Where the symbols take the units:
from | χ σ ε δ λ ρ τ φ β
pf | . zg . . . . ls . pj
ls | gt mr rz hn ml jl pf gf ds
fm | nf . . . . . . fl dn
zp | . jc . md . . . dc .
dc | cp rg sr ds qf qm mn zp hn
dg | . . cr . td . fd . .
tc | . . . . nf . . nq gm
zs | . . . nq nj . . . jf
gg | . . . ll . jc . zm .
zr | . qj . . . pj qq . .
pz | . . . . . bq ll qj .
qd | . . . . bq . gm cr .
nj | nh hn tj mr zs jm nl tm rg
jf | hb qf rr sz rg dj jz ms zs
sq | zm . . pr . zf . . .
nq | cl ml jh zs mr mf fb tc sz
gm | lp zz cf ms dq pm qd sz tc
ff | mg ds nb rg sz zl mc dq mr
gf | . nf . . . . . ls md
tt | . . . qj . hc zm . .
sr | . gn dc ct . . . . .
tm | . . . nf . . . nj jc
hj | . . nf . . . . tl zb
qq | sd zl qr qm mb ds zr ns jl
zb | lq gz dq sc cf gr cc nb hj
rr | . . jf fd gn . . . .
gt | ls fl . . . . . . cj
dq | dn md zb jc gm ll bq ff nf
mr | fl ls tl nj nq bp zg nf ff
jm | . . . bp . nj . . zm
zl | pr qq bl zm gh ff qj ll bp
ms | . . . gm jc . . jf .
lg | gn . zf gb . . . . .
jl | . bp . . . ls . . qq
mf | . . . . bp nq . . gh
qr | . bl qq . . ct . . .
gb | nb fc mg lg gp ld ch lq tb
hc | jd mn bs mc jz tt rg bd nl
pj | ph mc dh mn mj zr ds pq pf
gr | . . ll . . zb . bl .
dh | . td pj . . . ct . .
ch | td . nm . . . gb . .
qj | jp zr lh tt hq mc zl pz hl
nb | gb ct ff gn fd bl td zb tl
tj | . . nj tl . . . . gn
jd | hc . . nm . . zf . .
nl | . . . zg . . nj . hc
bs | . . hc td . . gn . .
rg | zf dc gn ff jf zm hc jc nj
nf | fm gf hj tm tc dd sb mr dq
bf | bp . . . . fl . . pr
hs | md dn . . . . . cj .
zg | sj pf lc nl fb hl mr sb mc
sz | hr cq fd jf ff gh cr gm nq
lq | zb . dn . . . . gb .
cr | hz mj dg jz mc hq sz qd fb
ml | . nq . . ls . . . cq
fc | ct gb cj . . . . . .
bz | . . bp . . tl . . bl
hb | jf . . hr zf . . . .
cl | nq . . . fl . . . hr
zn | cq hr . . cj . . . .
bl | ld qr zl fh lb nb lh gr bz
cf | . . gm . zb . . fd .
rz | . tl ls . . . . . ct
cq | zn sz lt qf ds mb mj zz ml
fb | . . . . zg . nq . cr
fh | . . zm bl . gn . . .
zf | rg cp lg mg hb sq jd ng nh
bd | . . . bq . . jc hc .
cp | dc zf . cj . . . . .
lc | . . zg . . . tl . td
mb | . gh . . qq cq . . .
tb | tl . fl . . . . . gb
jp | qj . . . . nm pr . .
mn | . hc . pj . . dc . .
md | hs dq gz zp zz ns pq ds gf
nh | nj . . fl . . . . zf
sb | . . . . . . nf zg bq
fd | gp lt sz rr nb lb dg cf jh
hq | . . . . qj cr gh . .
nm | mc ph ch jd hz jp mg gj sj
tl | tb rz mr tj jh bz lc hj nb
hz | cr . . . nm . hr . .
td | ch dh mc bs dg lh nb cc lc
gj | bq . . . . . dn nm .
dd | . . . . . nf . bp ll
ld | bl . pr . . gb . . .
jz | . . . cr hc . jf . .
gn | lg sr rg nb rr fh bs sc tj
hr | sz zn gp hb mg mz hz lp cl
ng | jc . . dn . . . zf .
lt | . fd cq . ct . . . .
qm | . zm . qq . dc . . .
gz | . zb md . . . . ct .
pq | . bq . . . . md pj .
qf | . jf . cq dc . . . .
mj | . cr . . pj . cq . .
lb | . . gh . bl fd . . .
hl | . . . . . zg bp . qj
jc | ng zp sc dq ms gg bd rg tm
cc | . . bq . . . zb td .
lh | . . qj . . td bl . .
bq | gj pq cc bd qd pz dq mc sb
mg | ff cj gb zf hr pr nm dn fl
zm | sq qm fh zl dj rg tt gg jm
ds | cj ff ct dc cq qq pj md ls
zz | . gm . . md . . cq .
ll | pn ns gr gg pm dq pz zl dd
ct | fc nb ds sr lt qr dh gz rz
hn | . nj . ls . . . . dc
mc | nm pj td hc cr qj ff bq zg
pr | zl sd ld sq mz mg jp pn bf
pm | . . . . ll gm . gh .
gp | fd . hr . gb . . . .
pn | ll . . . . dn . pr .
gh | mz mb lb dj zl sz hq pm mf
mz | gh . . . pr hr . . .
sc | . . jc zb . . . gn .
cj | ds mg fc cp zn sd ph hs gt
dj | . . . gh zm jf . . .
fl | mr gt tb nh cl bf sj fm mg
dn | dq hs lq ng lp pn gj mg fm
sd | qq pr . . . cj . . .
ns | . ll . . . md . qq .
ph | pj nm . . . . cj . .
sj | zg . . . . . fl . nm
jh | . . nq . tl . . . fd
lp | gm . . . dn . . hr .
bp | bf jl bz jm mf mr hl dd zl

The rows follow the links: the fewer symbols apart two units are, the more alike their rows tend to be.

Each row is also shifted at random along 4 hidden directions that mean nothing.

Some units, each with a row of numbers:
qd	(-233, -45, -11, 62, 47, 76, 17, -97, 67, 28, 28, -17, 156, -40, -85, -1, -92, -55, -26, -90, -82, 30, -37, -69, 7, 29, -37, 115, 48, 6, 20, -89, -8, -136, -18, -44, -130, -14, -12, 181, -11, -49, -38, 34, 43, -41, -78, -38, 51, 113, 36, -67, 41, 33)
sc	(298, 68, -15, 49, -30, 23, -53, -34, -161, 88, -1, -46, -33, 35, -7, -19, 91, -61, -2, -15, 3, 20, -33, 1, 10, -3, 6, 0, 47, -3, 56, -129, 1, 84, -29, -62, -14, -11, 42, -6, -13, 49, -57, 31, -76, -2, -44, -19, 32, -50, -39, -5, 26, 12)
hj	(-8, 10, -7, 50, -25, -60, -58, -67, -82, -44, 11, -51, -106, 48, 41, -9, 36, -41, -9, 44, -3, 9, 22, 57, 0, -4, 10, -69, -38, -52, 56, -100, -31, -1, -23, -5, 27, -23, 54, -123, -55, 7, 34, -27, -82, 49, 62, -17, 32, -30, 10, 27, 50, 17)
gj	(58, 24, -36, 46, 10, -46, 2, -77, 139, -22, -39, 4, -75, -11, 31, 13, -72, -61, -4, 60, -18, 26, 47, 39, -101, -38, -36, -33, -16, -75, 30, -73, 27, 138, 30, 0, 76, 6, -40, -137, -15, 48, 36, -55, 35, 54, 83, -22, 3, -43, 13, 46, 42, 59)
gz	(38, 35, -23, -90, -57, -68, -48, -67, -86, -94, 19, -44, -130, 33, 125, 40, 35, 0, -51, 65, 7, -2, 43, 54, 41, 2, -7, 9, -104, -98, 68, -36, -56, 26, -58, 63, 4, -62, 45, -196, -97, 10, 71, -89, -88, 151, 130, -10, -61, -8, 42, 50, 59, -71)
ph	(179, -17, -19, -102, -87, 110, 52, 76, -71, -70, -58, -4, 148, -92, 17, 50, 40, 67, -136, 6, -120, -40, 43, -41, 39, 118, 38, 210, -52, 40, -38, -23, -70, -216, -47, -40, -196, -46, 29, 163, -90, -41, -37, 3, 20, 19, -5, 12, -9, 165, 95, -26, 33, -99)
mb	(53, 69, 60, -99, 38, 19, 33, 45, -48, 113, -2, 50, -48, -49, 8, 36, 43, 26, -5, -63, -28, -78, 1, -35, 107, 17, 42, -36, 55, 61, -34, -6, -1, 85, 17, 25, -46, -30, -24, -2, 38, 73, -42, 50, -16, -62, -57, 0, -33, -19, -66, -28, -11, -66)
nq	(231, -15, -13, 72, 41, -13, 67, 63, -60, -9, 9, -5, -78, -72, -5, -56, 93, 7, -105, -54, 42, 32, 82, -5, 0, 44, 2, -67, -59, 21, -58, 8, -1, -39, -15, -39, 30, -96, -18, 22, 2, 77, 34, 35, 25, 28, 13, 24, 31, -55, -25, -5, 2, 4)
jd	(-98, 20, -15, 62, -80, 108, 42, 57, -14, -33, -53, 4, 45, -92, -15, -37, -54, 86, 33, -21, -183, 40, -110, 16, -47, 88, -26, 102, -37, 49, -52, -40, -138, -121, -21, -45, -213, -40, 44, 78, -89, -80, -41, 22, -30, 3, 33, 4, 48, 110, 20, -21, -19, 12)
zl	(-74, 13, 51, 74, 11, -53, 24, 27, 73, 57, 12, 98, 17, -12, -41, 8, -25, 3, 20, 10, 105, 40, 15, 8, -30, -38, 48, -38, 62, 10, -29, 94, 67, 113, 26, 79, 114, 44, -58, -44, 91, 12, -3, -5, 46, -81, -49, 4, -3, -87, 2, 5, -57, 67)
gg	(328, 19, 31, 57, 11, -31, 21, -55, -39, 35, -3, 75, -25, -40, -21, -10, 60, -74, -11, -2, 69, 28, -1, 2, 12, 8, 61, -47, 33, -21, 21, -95, 32, 58, -6, 54, 53, 21, -29, -48, 31, 50, -29, 5, 47, -53, -33, -47, 12, -87, 28, 9, 51, 31)
ns	(-28, -43, 14, -107, 5, -23, -5, -86, 31, -24, 44, 64, 67, -2, 36, 73, 28, -34, -29, 38, 43, -33, 18, 0, 46, -17, 64, 56, -65, -41, 33, 2, -4, -55, -22, 83, 2, 7, -28, 37, -15, -62, 31, -51, 38, 2, 34, -40, -27, 17, 68, 16, 29, -59)
nf	(-125, -88, -26, 47, -54, 27, 37, -67, -57, -103, 28, -2, 62, -51, -6, -73, 57, -53, -56, 33, -25, 47, 50, 14, 8, 35, 2, 73, -98, -51, 26, -112, -36, -190, -43, -10, -65, -2, 4, 102, -38, -51, -15, 17, 18, 38, 36, -46, 47, 54, 32, 1, 53, 10)
pm	(-137, 123, 55, 57, 60, -4, 35, -59, -28, 132, 8, 109, -142, -67, 2, -35, 34, -55, 47, -73, -79, 5, -60, 20, 36, 26, 39, -113, 75, -16, 17, -125, -7, 188, -13, 20, -43, -42, 18, -132, 41, 80, -18, 42, -29, -51, -46, -32, 42, -36, -134, -7, 17, 17)
qj	(-16, 15, 78, 30, 47, -50, 38, 5, 199, 161, 20, 59, 30, 41, -97, -30, -138, -39, 90, -27, 26, 6, -4, -19, -23, -73, -7, -112, 143, 43, -2, 86, 131, 191, 80, 16, 111, 124, -111, 43, 191, 57, -45, 63, 59, -138, -148, 2, -30, -87, -109, -14, -47, 63)
zn	(79, 167, -8, -106, 28, 37, 49, 79, -131, 79, -63, 25, -170, -118, 67, 14, 119, 81, -60, -53, -142, -65, -5, 24, 26, 90, 4, -63, 26, 50, -68, -45, -72, 144, -1, -56, -100, -89, 39, -170, -48, 111, -4, 36, -53, 43, -9, 56, -79, 2, -114, 13, -16, -104)
bd	(63, 55, -38, 72, -12, -49, 17, -60, 80, 61, 21, 7, -79, -35, 9, -23, -48, -69, 45, 25, -82, 30, -49, 41, -20, 26, -51, -47, 34, -41, 41, -103, -44, 123, -11, -18, -31, 16, -36, -110, -31, 3, -22, 7, 0, 11, 30, -28, 17, -40, -40, 16, 26, 41)
lq	(-135, -12, -22, 32, 15, 40, -59, -71, -7, 47, -44, -56, 56, 114, -50, 13, -40, -84, 46, 18, 46, 19, -12, -27, -30, -63, -26, 8, 77, -4, 93, -11, 46, 36, 73, -7, 45, 58, 5, 72, 42, 2, -41, 24, -26, -48, -25, -41, 8, -12, 19, -14, 10, 44)
mf	(74, -48, 42, 66, 49, 25, 29, 60, -44, 6, 16, 89, -22, -61, -32, -6, 71, 4, -57, -50, 27, 22, 16, -26, 2, 34, 83, 10, 9, 27, -24, 4, 18, -89, -22, 67, -8, -54, -33, 38, 29, 26, 20, 36, 38, -29, -17, 12, 37, -5, 21, -41, 14, 15)
qm	(336, 9, 33, -106, -36, -7, 21, 60, -37, -6, 19, 87, -14, -35, 41, 67, 57, 21, -30, 27, 86, -43, 19, 24, 77, 24, 76, 14, -25, 12, -21, 51, 0, 12, -28, 85, 51, 6, -17, -34, -8, 28, 33, -26, 26, -10, 9, 9, -62, -33, 36, 23, 1, -66)
fh	(108, -101, 42, 47, 15, -6, -82, 13, 11, 10, 33, 2, 171, 161, -73, 26, -5, -2, 43, 23, 184, 27, -11, -50, -29, -101, 36, 63, 48, 22, 35, 102, 71, -56, 40, 64, 133, 71, -22, 158, 64, -78, -19, -16, 19, -78, -60, -36, 47, -45, 96, -28, -22, 43)
pz	(29, -11, 32, 48, -25, -6, 27, -84, 98, -34, 28, 76, 45, -10, -8, 9, -49, -38, -51, 35, -32, 36, 30, -5, 0, 14, 33, 58, -32, -29, 26, -85, -17, -45, -19, 57, -37, 9, 4, 27, 6, -19, -1, -46, 47, -23, 35, -51, 50, 53, 70, 11, 50, 35)
tl	(-32, -44, -42, 35, -20, -72, -45, 39, -34, -99, 48, -71, -67, 127, 50, -57, 16, 37, -25, 70, 68, 37, 52, 28, -43, -68, -12, -53, -100, -47, 12, 57, 13, -37, -22, -4, 86, -6, 34, -56, 17, -6, 49, -65, -57, 79, 60, 22, 35, -48, -8, 31, -22, 11)
lb	(75, -15, 35, 27, 90, -64, -78, 2, -4, 57, 26, -7, 6, 113, -20, 4, -8, -14, 19, -21, 130, 22, 44, -8, -16, -132, 18, -52, 43, -5, 37, 67, 100, 122, 42, 70, 140, 2, 2, -24, 78, 38, 39, -23, -65, -49, -35, -4, 13, -102, 14, -25, -17, 54)
nb	(-111, -32, -50, 57, 1, -83, -111, 0, 19, 9, 34, -93, 27, 141, -22, 25, -34, 4, 49, 45, 127, 25, 16, 21, -45, -114, -24, -7, 33, -18, 27, 98, 62, 83, 20, -8, 135, 62, 10, -48, 4, -1, 22, -26, -39, 2, -25, 23, 13, -73, 22, 22, -20, 58)
pj	(112, -1, -33, -121, -17, -90, 44, 21, 92, -96, 21, -14, -71, -21, 109, 11, -47, 47, -42, 69, -7, -27, 67, 75, 54, -11, -22, -2, -92, -22, -28, 76, -15, 18, -9, 38, 48, -17, -11, -104, -51, 16, 79, -86, 23, 99, 117, 22, -69, 30, 28, 66, 13, -78)
tt	(-312, 76, 55, 59, -49, -16, 29, 7, 73, -146, 19, 99, -118, -79, 102, -45, -44, 105, 83, 57, -228, 22, -114, 64, -25, 83, 55, 23, -142, -47, -38, -24, -193, 9, -85, 147, -194, -61, 40, -201, -54, -98, 60, -89, -21, 95, 144, 23, 54, 97, -22, 62, -43, 9)
cl	(-246, -17, -16, 72, 53, 75, 15, 54, -43, 6, -59, 20, -72, -81, -11, -28, 41, 37, -21, -83, -108, 8, -24, -22, -66, 87, -10, -30, -15, 23, -58, -35, -83, -80, 6, -32, -123, -83, 20, -24, -49, -13, 13, 66, -12, 18, 33, 32, 12, 20, -56, -28, -28, 15)
ct	(155, -28, -25, -111, -8, -51, -34, 7, -23, 11, 23, -81, -21, 83, 36, 20, 16, 7, -15, 32, 109, -58, 51, 17, 51, -64, -26, -48, 24, 11, 23, 67, 75, 98, 23, -41, 134, 26, 2, -43, 51, 41, 10, -12, -39, 20, -15, 19, -60, -71, -30, 17, 1, -59)
mc	(25, 57, -29, 68, -46, -81, 20, 36, 101, -114, 44, 16, -109, -41, 92, -19, -46, 103, -55, 73, -103, 38, 51, 74, -34, 51, -16, 11, -93, -32, -75, 0, -60, 31, -63, 32, -57, -39, 18, -188, -74, 15, 88, -90, -19, 141, 106, 49, 50, 26, 28, 65, 15, 26)
nm	(-50, 34, -23, 73, 1, 55, 38, 32, 94, -18, -67, 2, -15, -45, 6, -69, -63, 43, -3, 23, -78, 33, 5, 22, -67, 25, -48, 5, -43, 25, -37, 18, -12, 45, 22, -15, -43, 3, -13, -13, 29, 27, -21, -17, 20, -4, 42, 16, 10, 10, -65, -1, -21, 20)
dd	(185, 81, 57, 54, 41, -96, 13, -74, 19, 103, 33, 69, -217, -8, 4, -23, 16, -92, 20, 19, 49, 13, 33, 54, -8, -38, 36, -253, 58, -64, 27, -85, 67, 248, 28, 78, 132, 42, -63, -225, 79, 148, 11, 39, 21, -31, -1, -25, -16, -137, -88, 54, 46, 30)
mg	(-42, -81, -49, 42, 31, -42, 12, 13, 143, -95, -43, -12, 34, 40, 11, 38, -29, 24, 2, 77, 148, 42, 42, 9, -185, -70, -58, 19, -16, -37, -57, 109, 66, 33, 59, 11, 164, 55, -74, -49, -2, -16, 67, -84, 59, 69, 87, 26, 9, -77, 108, 38, -8, 54)
ng	(-66, -37, -36, 60, -13, -52, 28, -128, 100, -94, -26, 1, -23, 12, 65, 27, -10, -63, 107, 73, 94, 53, -22, 52, -128, -66, -16, 7, -54, -101, 35, -24, -9, 26, 11, 28, 96, 14, -32, -89, -19, -83, 74, -92, 15, 87, 110, -38, 24, -54, 51, 42, 14, 67)
jc	(-164, 47, -18, 60, 21, -65, 33, -114, 68, -10, 27, -28, -55, 8, -8, -70, -26, -61, 98, 38, 30, 18, -67, 40, -18, -26, -56, -55, -1, -58, 57, -78, -3, 130, 18, -15, 60, 43, -40, -87, 46, -43, -4, -10, 9, 16, 11, -35, 17, -49, -95, 31, -1, 53)
bq	(16, -20, -25, 69, -44, -22, 48, -101, 96, -45, 10, -13, 58, -28, -35, -43, -58, -43, -30, 23, -39, 27, 23, -2, 6, 23, -30, 70, -37, -74, 49, -83, -3, -56, -33, -22, -27, 2, -17, 83, 3, -9, 1, -33, 28, -6, -2, -32, 39, 57, -8, 13, 57, 44)
gt	(64, 12, -14, -138, -6, 72, 52, 46, -44, 90, -63, 4, -17, -29, -9, 56, 29, -11, -18, -4, 7, -81, 5, -27, 37, 35, -27, -57, 72, 50, -50, 33, 34, 12, 58, -62, -9, 57, -16, 35, 4, 60, -61, 58, 8, -33, -59, 36, -89, -3, -38, -30, -11, -86)
sb	(-224, -93, -36, 54, -19, -25, -1, -111, 182, -69, 56, -8, 19, 45, 4, 11, -119, -89, 39, 40, -4, 27, 6, 1, -46, -21, -52, -2, -23, -81, 56, -24, 6, -94, 2, 24, 1, 17, -30, 16, -22, -58, 24, -50, 43, 29, 44, -43, 42, 46, 71, 9, 27, 47)

Start, symbols taken left to right, then the unit you end at.
Answers are names.
(102, 27, -21, 59, 38, -25, 17, -67, -45, -57, 34, 2, -48, -57, 15, -14, 69, -46, 8, -15, 17, 30, -48, 20, -23, 37, -21, 12, -17, -56, 24, -126, -53, 20, -48, -24, -3, -86, 2, -81, -64, -28, 72, -43, 11, 68, 28, -34, 33, -20, 31, 4, 40, 11)
φ χ λ δ -> mg
(15, 123, -22, 60, 11, 30, -36, 60, -199, 42, -82, -19, -99, -4, 40, -27, 88, 46, -53, -61, -129, 9, 6, 1, -52, 74, 1, -14, -14, 6, -10, -63, -77, 72, -6, -5, -106, -98, 105, -119, -81, 69, 18, -14, -105, 54, 59, 32, 9, 1, -78, 20, -5, -13)
λ τ τ λ -> gp
(178, 47, 0, -119, 6, 81, -5, -54, -63, 191, -73, -23, 49, -40, -54, 38, 36, -98, -23, -55, 57, -50, -5, -36, 59, 10, -30, -48, 153, 42, 49, -51, 109, 98, 81, -102, 14, 73, -24, 85, 55, 116, -101, 96, 48, -93, -129, -49, -102, -36, -69, -55, 31, -60)
φ χ ρ σ -> zl
(94, 88, 52, 65, -37, 96, -55, 79, -204, 77, -101, 30, -12, 28, -36, -34, 76, 47, -47, -3, -79, 22, 15, -22, -42, 40, 82, 31, 41, 57, 2, -66, -9, 0, 6, 35, -100, 0, 69, 26, 23, 51, -59, 48, -69, -75, -31, -5, 12, -12, -14, -17, 0, -4)
χ φ φ -> bl
(-100, -28, -36, 84, -21, 27, 35, 17, 133, 3, -23, -19, -58, -32, -22, -16, -85, 3, 7, 20, -70, 19, 3, 10, -85, 20, -71, -52, 0, 5, -39, 30, 13, -31, 16, -4, -49, 32, -25, -26, -2, 3, 2, 3, 23, 14, 33, 21, 14, 22, -10, 19, -15, 21)
χ δ β λ -> jz
(65, 68, 63, 65, 29, 39, 38, 62, 26, 112, -16, 79, -1, -88, -64, -16, -21, 18, -34, -105, -109, 21, 10, -44, -3, 58, 59, -7, 81, 51, -13, -29, 3, 50, 10, 21, -99, -8, 11, 43, 49, 60, -49, 56, 14, -97, -90, 18, 35, 26, -46, -44, -18, 11)
ρ β β -> cr
(40, -55, -34, -93, 12, -40, -61, 14, -84, -122, 23, -44, 68, 58, 75, 45, 62, 35, -94, 2, 55, -26, 54, 3, 59, -31, -3, 113, -81, -17, 8, 77, -13, -126, -48, 10, 3, -71, 42, 21, -78, -51, 79, -92, -31, 79, 54, 9, -16, 27, 96, 13, 3, -61)
σ β λ ρ β -> bl
(-228, -34, -4, 49, -58, 112, -77, 52, -148, 28, -66, -71, 34, 50, -62, -17, 7, 49, -21, -36, -72, 36, -60, -35, -60, 36, 9, 14, 14, 67, -1, -11, -44, -156, 5, -71, -161, -6, 58, 98, -46, -22, -71, 75, -54, -33, -40, 4, 34, 53, 21, -46, -30, -12)
ε β σ σ -> mg
(29, 31, -22, 47, -6, -25, 39, -59, 5, -16, -33, -17, -186, -40, 45, -4, 34, -72, -3, 32, 3, 33, 17, 61, -87, 20, -5, -98, 9, -70, 21, -100, -15, 52, 18, -15, 19, 4, -21, -152, -49, 66, 24, 6, -18, 67, 80, -23, -18, -58, -22, 54, 60, -5)
β λ λ λ φ -> hr
(219, 34, -14, -113, -20, 27, -43, 53, -139, 15, -54, -71, -15, 32, 31, 37, 57, 25, -74, 18, 31, -50, 53, 17, 15, -6, -5, 14, 10, 38, -6, 18, 35, 14, 16, -32, 2, 2, 33, -2, -14, 70, -20, -9, -40, 8, 19, 19, -64, -10, 28, 17, 17, -88)
σ β χ φ ε δ -> tm
(-94, 32, -14, 47, -2, 32, -80, 8, -44, 63, -38, -58, 5, 89, -41, 3, -20, 9, 96, -5, 17, 3, -73, 15, -67, -41, -16, -33, 74, 18, 12, 21, 14, 107, 61, -56, 37, 50, 27, -27, 11, -11, -24, 32, -57, -14, -28, 30, 10, -58, -44, -13, -48, 44)
ε δ λ β χ β -> sz
(-159, 55, 10, -149, -8, -9, 36, -65, 23, 92, 5, -8, 9, -15, -3, -1, -35, -78, 57, -4, 11, -57, 7, 1, 101, -7, -39, -38, 54, 4, 39, -32, 43, 95, 44, -47, 26, 61, -20, 19, 62, 35, -48, 42, 25, -41, -54, -21, -82, -21, -83, -8, 11, -53)
δ σ ρ φ -> zm
(176, -51, -31, 85, 65, 3, 44, 30, 31, -37, 48, -30, 132, -10, -55, -27, 46, 15, 13, -35, 130, 26, 22, -50, -12, 0, -32, 82, -3, 38, -29, 50, 44, -43, -2, -44, 104, -16, -57, 150, 46, -65, 38, -13, 65, -23, -55, 30, 24, -33, 28, -63, -14, 88)
χ δ ρ χ β -> mf
(264, 78, -16, 40, 81, 30, 10, -44, -32, 152, -66, 0, -61, -41, -55, 1, 59, -89, -29, -89, 69, 51, 36, -22, -54, 3, -29, -86, 125, -16, 34, -83, 96, 181, 87, -56, 92, -1, -42, -55, 28, 115, -31, 68, 31, -50, -64, -31, -11, -121, -44, -10, 46, 29)
χ λ ε β -> hj
(348, 17, 29, -107, 0, -48, 26, 38, 39, -19, 23, 58, -57, -32, 83, 53, -11, 29, -83, 32, 27, -36, 82, 48, 51, -24, 55, -11, -52, -30, -45, 46, 21, 64, -32, 98, 39, -28, 7, -120, -19, 82, 36, -102, 23, 29, 63, 15, -48, -3, 33, 44, 3, -66)
σ φ τ -> ll
(-309, -18, -19, 61, 13, 97, -60, -55, -105, 92, 3, -65, 181, 34, -115, -9, 1, -46, -9, -104, -69, 4, -79, -98, 33, 35, -13, 101, 87, 50, 92, -120, -29, -139, 19, -80, -141, 10, 67, 247, 13, -31, -87, 101, -45, -84, -136, -55, 32, 76, -3, -71, 7, -2)
ε φ χ δ δ ρ -> mz
